In the rows, zero is written as 100.
Facts:
[bofler,dridok] Ξ nenel
[bofler,dridok,kubuklak] Ξ gretruk
[kaskom,dibe] Ξ mebrak
[treflum,zofa] Ξ niskik
[gotrok,pomo] Ξ ponuno
[gotrok,regridru,dogruk] Ξ damul
[gotrok,feku] Ξ kluzuk
[gotrok] Ξ gromudro
[dridok] Ξ skovo
[zukis] Ξ pomil
[plaba] Ξ sogoke
[bretu] Ξ moku
[bretu,dulo] Ξ nibrafis
[studar] Ξ ledali
[studar] Ξ drolis
[deplum,kitan] Ξ soski
[deplum,trogrofek] Ξ stuga
[skuplil,stestotu,kitan] Ξ debes
[skuplil,regridru,mipovur] Ξ skegradro
[dudrok,bromor,mumir] Ξ nava
[dudrok,siklu] Ξ lata
[festir] Ξ pliti
[kabradrom,siklu,klaguzi] Ξ buvu
[kebrilin] Ξ soskel
[breplu,skili,fogul] Ξ filek
[patrasi,bromor] Ξ skiflin
[viro,dulo,bafloskal,kestul] Ξ grugin
[viro,stevitil] Ξ groka
[flodo] Ξ beklos
[stestotu] Ξ pabron
[kubuklak,feku] Ξ keklom
[mumir] Ξ lastar
[zofa] Ξ fliskil
[dulo,regridru] Ξ skabrak
[siklu] Ξ keflak
[vasan] Ξ sagaflur
[stesul] Ξ piplik
[fluvok] Ξ grusir
[mizek] Ξ plaskem
[mizek] Ξ klapil
[mizek] Ξ zubatik
[mizek,fogul,mestom] Ξ rogresil
[fogul] Ξ modu
[fabastor] Ξ duplor
[bafloskal,pidrubek] Ξ pubra
[bafloskal] Ξ bika
[nosel] Ξ sketroskar
[nosel,pidrubek] Ξ pakos
[trizodrin] Ξ zeren
[tatrik] Ξ nolil
[stevitil,braloska] Ξ stoplutrum
[trises] Ξ skirar
[regridru] Ξ brazosto
[drada] Ξ zudor
[gison] Ξ lipos
[kestul] Ξ doklinun
[dogruk] Ξ gegos
[feku] Ξ brege
[bofler,nolil,klapil,pabron,zukis,pida,tavok,breplu,drubrom,nenel,stestotu,soski,zofa,siklu,sedredek,plaskem,gretruk,gromudro,maflir,bafloskal,drada,kogir,kestul,mipovur] ζ c
[rogresil,pakos,zudor,mebrak,studar,dudrok,filek,patrasi,damul,lata,staskes,stoplutrum,pomil,pomo,depun,binul,doklinun,gison,gibrobrur,kefli,tusti,namam] ζ f
[kaskom,stuga,dipler,treflum,bretu,vuplak,driskir,guklur,niskik,dulo,greril,klaguzi,mizek,groka,duplor,stekor,trizodrin,bika,kitan,stevitil,drolis,beklos,trogrofek,keflak,fogum,dogruk,feku] ζ d
[poflen,fabrel,plaba,deplum,skuplil,zibrum,vodrodir,drebo,sagaflur,viro,trobar,pliti,sogoke,flodo,soskel,debes,piplik,resu,vasan,fluvok,keklom,regridru,rakelar,pidrubek,skufli,mestom] ζ e
[zubatik,skabrak,setovi,gotrok,stugol,pelun,kliplafla,brege,sketroskar,festir,nibrafis,sodru,skili,bromor,dremun,moku,lastar,retrupam,fabastor,kluzuk,pleskupli,grugin,braloska,trises,ponuno,skoror] ζ b
[skeplero,dridok,modu,brazosto,skirar,skovo,skiflin,grusir,favin,pibar,vovatral,kabradrom,zeren,lokar,kebrilin,buvu,tugribre,kubuklak,lipos,mumir,stesul,fogul,sibuk,skegradro,vuferak,vibi,plegam,nosel,ledali,beplel,gegos,fliskil,stugrar,tatrik,nava,pubra,tipivik,dibe] ζ a
poflen η pomil,drubrom,drada,skufli,skuplil,skili,stugrar
skabrak η trobar,resu,favin,plegam,mizek,dremun
setovi η trobar,stesul,vuplak,zibrum
dipler η skovo,trises,pliti
treflum η pubra
modu η skoror,niskik,rakelar,drubrom,skovo
pabron η gretruk,binul,pida
zukis η stugol
brazosto η stugol,pakos,tipivik
mebrak η trogrofek,vuplak
skiflin η dogruk,resu,zibrum,gotrok
brege η bafloskal,tusti,favin,driskir,deplum,pakos,pibar
sketroskar η siklu,resu,lokar,mizek,patrasi
dudrok η favin,mumir,kliplafla,kogir
tavok η grugin,lastar
vodrodir η dogruk,fabastor,keflak,flodo
drebo η stoplutrum,sogoke
damul η filek,tusti,maflir,stuga,debes
sagaflur η stuga,klapil,trizodrin,kebrilin,patrasi
nibrafis η festir,siklu,maflir,pelun,vovatral
lata η stoplutrum,resu,deplum,namam
sodru η keflak,regridru,grusir,fabrel
staskes η festir,pida
guklur η vuplak,drolis,stevitil,skili
soski η vuplak,skeplero,kliplafla,drubrom
piplik η kaskom,vovatral
lipos η buvu,pubra,gretruk
greril η moku,nosel,viro,bromor
vasan η studar,tusti,drolis,namam
sedredek η kliplafla
retrupam η studar,stugol,mestom,drubrom,gromudro
sibuk η studar,kitan
pomo η zeren,stugol,klaguzi,maflir,gegos,kabradrom,lastar
pleskupli η fabastor,pomil,vibi
vuferak η stesul,beklos,tugribre,kefli
ledali η skeplero,bretu
beplel η filek,plaba,stestotu,fluvok,resu,nolil,pida
bika η festir,zudor,duplor,namam,stekor
fliskil η siklu,kogir
nava η braloska,trogrofek
doklinun η soskel,festir,stestotu,mumir
kestul η driskir,trizodrin,pelun,skili,stugrar,dremun
pidrubek η plaba,klaguzi,bromor,nolil
dibe η dridok,maflir,favin,skufli,feku
ponuno η stoplutrum,kefli
gibrobrur η stoplutrum,resu,sogoke
fogum η moku,maflir,gotrok,pida

Known rows:
plaskem: 97  98  97  118  95  113  94  93  87  133  86  87  92  85  85  116  99  89  86  112  105  90  89  109  90  109
retrupam: 89  88  111  101  101  97  116  88  92  118  114  71  90  82  88  102  92  93  110  80  111  132  101  98  108  94
mebrak: 101  100  107  102  91  108  114  87  100  105  106  83  106  94  118  95  110  95  110  85  111  109  98  98  98  100
dudrok: 113  93  108  87  102  86  107  107  93  73  105  75  125  102  132  108  92  65  121  102  119  107  106  111  104  100
buvu: 111  105  101  109  110  65  108  108  85  70  103  81  77  109  142  112  64  74  131  161  116  78  133  99  81  152
klaguzi: 102  88  101  89  133  47  104  130  88  40  106  101  97  109  143  119  60  70  140  157  97  82  143  100  94  131
beklos: 102  106  105  106  102  107  108  83  115  87  113  121  88  103  104  83  98  113  112  97  103  96  109  80  94  103
nolil: 101  97  84  111  96  107  89  94  77  125  75  102  81  100  77  114  88  95  81  116  95  82  89  102  94  116
treflum: 100  103  107  84  110  100  112  98  109  84  106  118  126  109  115  90  93  101  109  87  97  96  121  116  102  93
fogul: 87  97  156  68  116  122  97  111  106  83  100  67  151  106  91  129  117  135  108  110  109  34  85  122  80  80
lokar: 113  104  97  96  87  107  96  99  100  97  100  104  98  116  100  98  100  113  96  112  112  97  92  84  93  112
kefli: 100  105  101  112  80  113  110  90  102  94  94  99  73  109  107  88  112  106  113  99  102  84  94  80  95  106
skirar: 104  110  102  95  94  104  108  87  97  110  101  96  100  107  108  97  99  113  92  106  112  102  102  90  95  117
zukis: 92  89  96  96  107  100  105  92  76  124  76  87  116  76  96  125  98  75  89  108  95  93  90  119  110  101
lastar: 88  90  98  102  100  85  102  113  89  108  99  93  59  105  82  104  94  104  109  100  95  103  103  92  107  101
namam: 101  98  96  106  86  105  106  95  98  90  95  100  74  113  98  98  99  109  119  106  102  89  83  78  102  107
fliskil: 114  102  98  94  88  104  102  88  98  104  107  96  114  108  101  99  93  108  93  104  123  115  95  93  95  111
pelun: 103  92  96  114  90  93  83  123  99  99  107  93  73  105  88  98  104  105  103  104  100  107  87  90  99  96
trizodrin: 103  104  100  90  103  86  89  117  113  65  106  116  118  106  115  90  113  113  100  106  95  103  97  95  104  95
pibar: 103  98  97  99  90  103  105  92  101  97  96  97  100  107  101  100  104  114  94  116  112  101  85  81  101  113

Rows:
No name comes twice in this set of rows, the named rows included.
77  102  95  124  99  97  93  98  92  136  79  87  83  74  96  114  120  98  76  131  93  89  77  95  100  111 -> drubrom
82  94  108  114  100  97  108  109  100  114  106  83  71  93  96  94  108  105  108  95  94  106  99  95  103  102 -> skoror
84  108  85  112  96  119  110  89  91  135  89  85  111  62  94  115  115  75  81  103  124  114  96  115  102  98 -> soski
89  113  98  88  104  99  111  106  117  73  98  121  114  101  121  84  117  106  112  101  94  88  110  96  104  87 -> trogrofek
100  100  100  104  100  93  95  107  112  82  110  117  100  102  101  89  101  120  99  115  109  113  92  74  103  101 -> driskir
122  106  103  96  89  111  105  83  97  96  109  90  118  106  113  98  89  94  104  95  123  108  108  108  89  117 -> skiflin
91  100  127  94  95  116  103  102  98  101  106  74  104  107  91  108  106  124  108  97  112  80  94  103  88  96 -> rogresil
95  104  85  109  94  110  92  96  85  127  75  103  86  97  85  114  100  91  82  114  92  79  96  113  94  115 -> gretruk
112  101  98  90  91  89  89  123  98  72  87  94  107  117  125  98  113  93  108  110  99  82  92  104  103  104 -> patrasi
104  92  104  99  124  99  106  95  115  85  113  106  120  80  88  113  88  74  109  82  94  115  106  107  110  74 -> vasan
93  102  100  112  117  101  96  99  115  101  116  114  86  86  84  95  87  95  99  87  89  113  115  97  99  90 -> keklom
92  99  92  106  101  93  89  114  94  121  73  87  120  79  110  110  119  82  75  124  93  93  84  119  98  103 -> drada

Now the same elements, written a new way:
Known rows:
kliplafla: 112  97  98  91  95  107  101  88  94  92  98  90  94  111  75  92  99  112  103  83  108  105  92  100  103  85  105  100  96  100  103  113  104  95  110  91  101  94  115  76  95  97  99  111
kogir: 98  93  115  106  100  122  95  109  103  100  94  95  101  91  83  104  101  91  90  115  89  101  97  101  73  95  100  104  102  105  111  94  98  98  97  94  105  111  100  110  88  102  96  94
buvu: 101  97  98  119  101  99  105  66  97  75  67  80  103  113  60  79  125  108  106  59  113  107  64  91  121  23  110  104  112  85  140  107  117  109  79  109  91  60  73  134  101  95  90  52
kabradrom: 114  95  91  122  89  93  115  97  79  76  75  86  105  109  110  87  106  100  108  72  117  95  82  109  115  77  95  103  112  94  95  131  128  111  82  116  84  85  45  123  94  86  74  73
trises: 89  102  97  91  100  82  115  103  76  101  104  73  96  123  140  90  86  108  107  97  141  100  87  118  102  84  85  95  89  101  113  90  90  101  96  101  86  95  56  84  102  89  98  121
skuplil: 64  113  72  105  94  75  104  108  113  114  96  99  96  115  155  92  113  100  98  93  97  87  109  111  72  167  94  88  104  100  100  66  131  106  106  103  102  120  103  72  122  102  103  117
sketroskar: 119  96  95  89  96  106  99  78  103  96  108  108  92  99  72  95  104  108  110  73  103  104  99  97  115  84  104  102  94  86  97  115  83  97  109  93  99  104  117  88  98  108  97  108
nava: 81  96  101  106  80  122  103  67  94  78  106  119  88  91  57  80  113  101  105  92  92  105  97  87  109  60  98  94  95  98  81  119  114  100  89  134  98  89  113  109  105  109  112  104
braloska: 80  110  100  101  76  103  113  84  87  100  103  109  91  107  74  74  89  123  100  100  109  103  90  97  108  99  96  91  95  121  55  123  111  100  101  140  91  81  80  87  125  85  105  130
stuga: 96  93  113  104  94  115  95  109  113  103  93  92  98  94  91  102  106  88  94  107  94  100  102  102  67  102  108  104  102  106  112  88  105  99  100  93  103  120  105  101  90  101  90  94
zeren: 116  95  108  98  100  107  99  103  103  96  95  86  98  105  87  101  98  100  101  95  97  102  96  101  93  92  104  106  101  100  108  102  111  97  107  91  102  94  115  93  90  105  92  98
trizodrin: 93  100  113  112  92  101  106  120  106  115  93  97  103  95  116  99  96  93  96  117  104  96  101  107  76  117  99  103  105  115  87  96  100  103  96  114  92  112  65  113  103  91  82  93
namam: 98  103  86  96  106  87  91  88  92  88  100  101  105  107  104  103  101  108  97  103  94  104  104  101  121  110  102  93  101  100  106  110  114  98  101  79  112  85  121  83  106  91  116  101
vasan: 92  111  84  106  103  74  103  101  99  108  109  117  106  98  138  104  101  98  105  107  97  94  110  101  127  125  90  94  100  93  79  105  104  105  94  112  98  93  90  107  110  105  106  103
studar: 91  111  81  103  105  70  102  100  88  101  100  107  108  110  138  101  95  110  100  107  107  98  105  108  122  132  95  90  103  105  86  109  111  103  97  97  100  91  79  88  117  84  106  107
rakelar: 86  101  94  98  113  89  96  96  84  85  104  80  105  111  124  103  94  97  98  125  101  102  100  104  114  86  91  95  95  95  129  85  122  99  94  85  108  83  120  95  97  101  124  107
beklos: 97  93  117  106  90  120  96  103  105  96  94  95  98  90  74  98  101  90  93  116  91  103  100  97  74  91  106  102  102  111  102  98  108  98  97  102  104  109  109  105  94  97  97  92
stugrar: 109  96  107  96  98  110  99  100  99  93  96  87  97  105  83  97  97  102  101  97  100  102  96  100  92  86  104  103  99  102  111  100  111  98  105  96  103  94  117  95  89  101  100  102
zubatik: 114  96  95  88  98  105  100  88  97  94  103  100  94  105  74  94  103  108  107  77  108  105  94  97  107  80  105  100  95  94  105  111  92  95  107  93  99  96  119  80  94  104  98  107
skili: 114  104  85  92  118  88  115  141  94  119  102  125  113  113  132  94  95  115  110  81  135  111  93  100  107  103  97  94  95  133  88  117  89  91  96  136  83  81  86  59  44  98  79  102

Rows:
No name comes twice in this set of rows, the named rows included.
100  113  90  105  106  72  102  100  99  114  111  113  107  97  142  107  91  101  103  112  91  93  110  102  135  127  89  98  101  93  75  106  97  105  102  107  98  91  84  117  120  103  102  103 -> pidrubek
98  98  78  102  103  89  93  70  88  76  103  116  103  96  101  103  112  100  105  87  93  103  106  97  139  92  97  93  103  82  100  125  106  103  88  87  107  90  107  101  106  98  115  89 -> lata
110  103  88  90  94  93  115  113  88  103  93  96  97  111  100  91  91  116  104  80  125  98  92  98  99  114  108  100  100  103  85  103  93  102  109  112  88  100  80  81  110  86  98  109 -> fabastor
102  92  101  129  85  102  112  105  86  83  74  90  107  97  108  92  109  89  101  92  112  96  87  109  100  79  99  104  116  100  97  122  119  112  74  117  85  103  33  136  97  80  69  62 -> klaguzi
95  102  83  93  108  88  94  94  86  84  99  99  105  106  100  105  99  107  97  105  99  104  104  97  117  107  103  94  101  98  111  104  113  99  99  81  110  87  119  81  108  89  124  102 -> pomil
108  95  105  95  99  110  99  96  103  96  102  97  95  101  82  99  101  100  104  93  98  101  99  97  97  84  101  104  97  96  105  101  100  98  104  99  101  98  118  99  92  108  100  100 -> skirar
99  105  102  104  91  98  110  111  98  106  94  97  98  106  109  91  93  106  102  97  108  97  97  104  94  113  97  99  101  113  79  104  111  102  103  123  92  93  76  96  102  95  88  106 -> stesul
112  105  106  104  96  92  108  112  103  113  95  89  101  108  115  98  91  106  102  94  107  96  97  107  99  117  99  103  104  108  86  101  104  102  110  108  92  93  73  100  101  94  81  102 -> nosel
102  107  127  107  95  102  102  110  97  126  113  109  103  80  107  111  79  95  93  137  90  91  107  103  108  113  87  107  99  102  59  105  63  104  101  114  94  112  46  149  125  95  94  109 -> kestul
93  104  80  94  106  83  91  76  102  95  109  116  99  99  109  106  112  102  104  91  89  101  113  101  121  119  98  92  99  85  103  105  98  100  101  81  110  105  122  85  114  103  115  104 -> damul
85  91  119  100  100  114  98  109  97  96  99  78  98  98  106  100  95  85  95  129  107  103  98  107  75  75  96  102  96  105  125  82  97  99  90  91  100  112  96  111  92  96  102  98 -> niskik

The same elements again, as new rows of numbers:
Known rows:
pibar: 96  101  98  101  97  103  105  105  102  100  95  101  99  101  104  96  100  107  102  98  98  103  101  111  102  106  103  96  98  96  103  98  98  93  105  97  99  105  92  102  104  108
damul: 115  95  85  115  125  98  98  104  120  93  98  82  100  118  102  104  114  75  127  115  104  85  88  83  102  119  104  92  84  130  115  89  77  99  85  95  92  98  109  96  104  100
filek: 92  123  87  115  108  103  113  111  106  109  96  89  97  114  97  108  87  86  112  98  108  93  97  78  106  142  97  103  92  93  118  99  87  97  105  106  110  118  95  115  98  137
tusti: 106  108  89  113  100  104  116  104  103  98  96  102  106  103  94  107  106  92  101  98  108  97  93  88  106  118  107  96  100  99  108  94  97  83  112  96  99  104  101  110  106  120
moku: 93  104  103  98  99  92  89  97  108  112  99  92  104  108  94  111  95  91  99  101  100  97  107  96  98  117  115  97  100  105  100  99  100  95  85  99  90  103  80  96  99  107
grusir: 92  103  97  101  98  104  104  111  106  109  95  98  95  105  105  94  99  101  106  96  100  101  101  99  104  113  104  96  95  100  106  98  97  97  97  95  99  108  91  106  104  104
tavok: 105  107  89  107  107  106  112  99  94  93  101  101  98  97  94  106  108  87  101  106  110  93  93  87  104  111  94  99  98  104  108  93  98  101  103  98  114  97  111  101  108  103
tatrik: 99  99  102  99  95  103  110  102  98  94  95  105  102  97  102  96  99  111  97  103  101  107  104  113  104  101  104  98  100  91  96  99  105  94  114  98  98  100  98  101  104  107
skeplero: 95  101  100  100  94  104  107  106  101  100  94  101  98  101  105  92  104  107  105  98  98  104  100  106  107  101  104  99  97  98  100  101  100  89  102  97  96  101  99  103  103  108
duplor: 99  91  105  93  99  97  79  102  100  112  105  109  91  92  105  90  97  109  99  88  89  100  104  101  84  82  87  110  105  101  103  110  91  112  83  101  100  112  95  104  93  87
dipler: 103  90  107  91  104  99  82  97  87  100  107  107  91  88  110  86  99  106  98  98  93  100  100  104  92  75  75  113  105  104  97  108  101  124  87  106  111  99  108  89  94  82
skovo: 101  96  98  106  103  105  108  113  114  99  95  95  98  104  110  88  101  104  114  99  96  101  98  97  100  103  103  94  89  106  106  101  90  97  102  96  92  103  100  107  103  94
kitan: 116  80  114  91  107  92  87  91  91  92  106  110  98  87  99  88  105  122  93  107  91  110  100  122  84  60  96  109  104  98  81  113  97  107  103  107  90  100  108  95  92  85
sibuk: 95  101  94  100  103  105  105  98  93  98  100  96  98  99  110  93  102  102  104  104  101  98  97  100  109  108  93  97  97  104  106  100  105  106  101  99  106  97  101  90  105  95
skirar: 91  102  96  103  97  103  104  110  107  106  95  98  98  104  107  94  96  102  106  94  98  99  101  100  102  111  103  97  95  99  111  96  96  98  98  93  97  108  91  105  103  104
mumir: 100  99  97  100  78  112  115  104  96  87  95  112  103  91  102  96  108  115  88  86  99  108  101  114  108  89  99  96  108  86  96  86  117  87  117  88  102  98  98  102  112  94
pomo: 124  97  89  109  117  100  116  92  100  76  102  89  108  104  98  104  115  94  108  117  109  96  84  91  102  107  99  94  92  113  100  95  93  95  119  101  99  91  117  93  108  96
rakelar: 95  100  109  89  92  97  91  100  102  106  103  99  101  99  101  99  95  106  94  94  93  104  104  101  94  89  102  101  104  97  93  104  103  104  98  103  93  100  94  99  94  93
pubra: 85  104  99  100  99  96  87  100  99  124  94  103  96  103  96  103  100  91  98  107  104  98  109  103  103  124  115  102  100  110  110  105  96  97  71  92  98  110  75  94  106  119
trogrofek: 106  86  116  91  98  96  89  93  93  97  101  116  96  84  101  86  103  118  91  100  93  112  104  114  90  62  93  112  104  97  87  117  101  109  95  105  96  99  109  100  97  89

Rows:
No name comes twice in this set of rows, the named rows included.
111  79  117  80  107  81  74  76  81  101  107  120  100  88  86  99  107  115  84  118  94  107  105  134  84  63  104  111  111  100  82  119  100  104  87  108  92  97  96  86  89  108 -> dulo
95  105  110  93  91  96  100  89  95  104  99  99  107  102  90  107  97  103  87  104  103  104  106  107  105  103  116  98  104  95  89  102  111  89  103  100  94  94  90  95  98  114 -> braloska
90  105  97  104  103  105  101  106  101  102  94  94  92  99  112  91  95  94  107  105  104  99  106  94  109  117  99  100  93  108  106  99  99  114  88  97  110  100  96  93  114  93 -> lipos
101  106  104  100  89  99  103  95  101  90  100  92  106  106  97  106  94  106  90  101  100  105  111  103  99  105  106  100  101  87  84  90  108  95  111  102  93  97  92  95  102  103 -> festir
109  103  89  116  108  101  102  100  105  91  98  94  95  101  96  105  104  78  110  113  109  92  102  83  101  120  101  101  91  111  107  94  90  108  89  98  107  97  108  101  115  98 -> pabron
108  107  93  110  98  105  121  97  100  91  94  106  107  99  91  109  105  96  93  102  108  103  96  96  106  108  109  97  99  95  100  94  101  84  119  95  102  99  104  108  107  119 -> gison
97  91  100  94  117  88  79  97  110  109  105  87  103  121  99  113  100  79  119  110  99  84  97  102  103  107  107  91  94  123  112  95  96  106  73  100  92  87  98  87  89  100 -> skabrak
109  106  85  110  99  103  110  98  101  93  100  101  102  99  87  107  106  94  101  99  106  96  97  93  96  114  98  102  103  92  103  90  91  89  107  96  104  107  99  106  106  114 -> maflir
110  100  88  118  107  106  111  111  119  100  96  96  100  104  97  99  108  88  117  94  102  94  90  79  96  111  103  95  90  108  112  96  82  93  102  95  95  108  109  117  106  100 -> nenel
91  104  94  101  103  107  103  105  101  101  97  96  94  105  113  91  99  97  112  97  100  95  97  96  114  110  93  99  95  108  109  99  101  108  90  98  109  97  101  96  106  99 -> ledali
97  106  93  100  99  98  102  98  99  108  105  86  106  101  102  104  103  106  92  92  101  101  88  88  96  110  106  94  103  98  99  101  100  90  114  100  94  105  83  96  95  91 -> stugol
91  98  108  98  99  96  89  107  110  118  103  100  98  104  104  101  88  100  98  92  97  97  105  98  91  99  102  94  104  102  107  103  102  111  91  103  99  103  91  105  91  80 -> sogoke
108  97  98  99  101  93  103  81  81  97  99  117  111  93  70  118  113  93  81  118  110  100  96  116  100  102  113  101  110  94  98  101  105  78  102  99  100  95  100  95  99  138 -> bafloskal

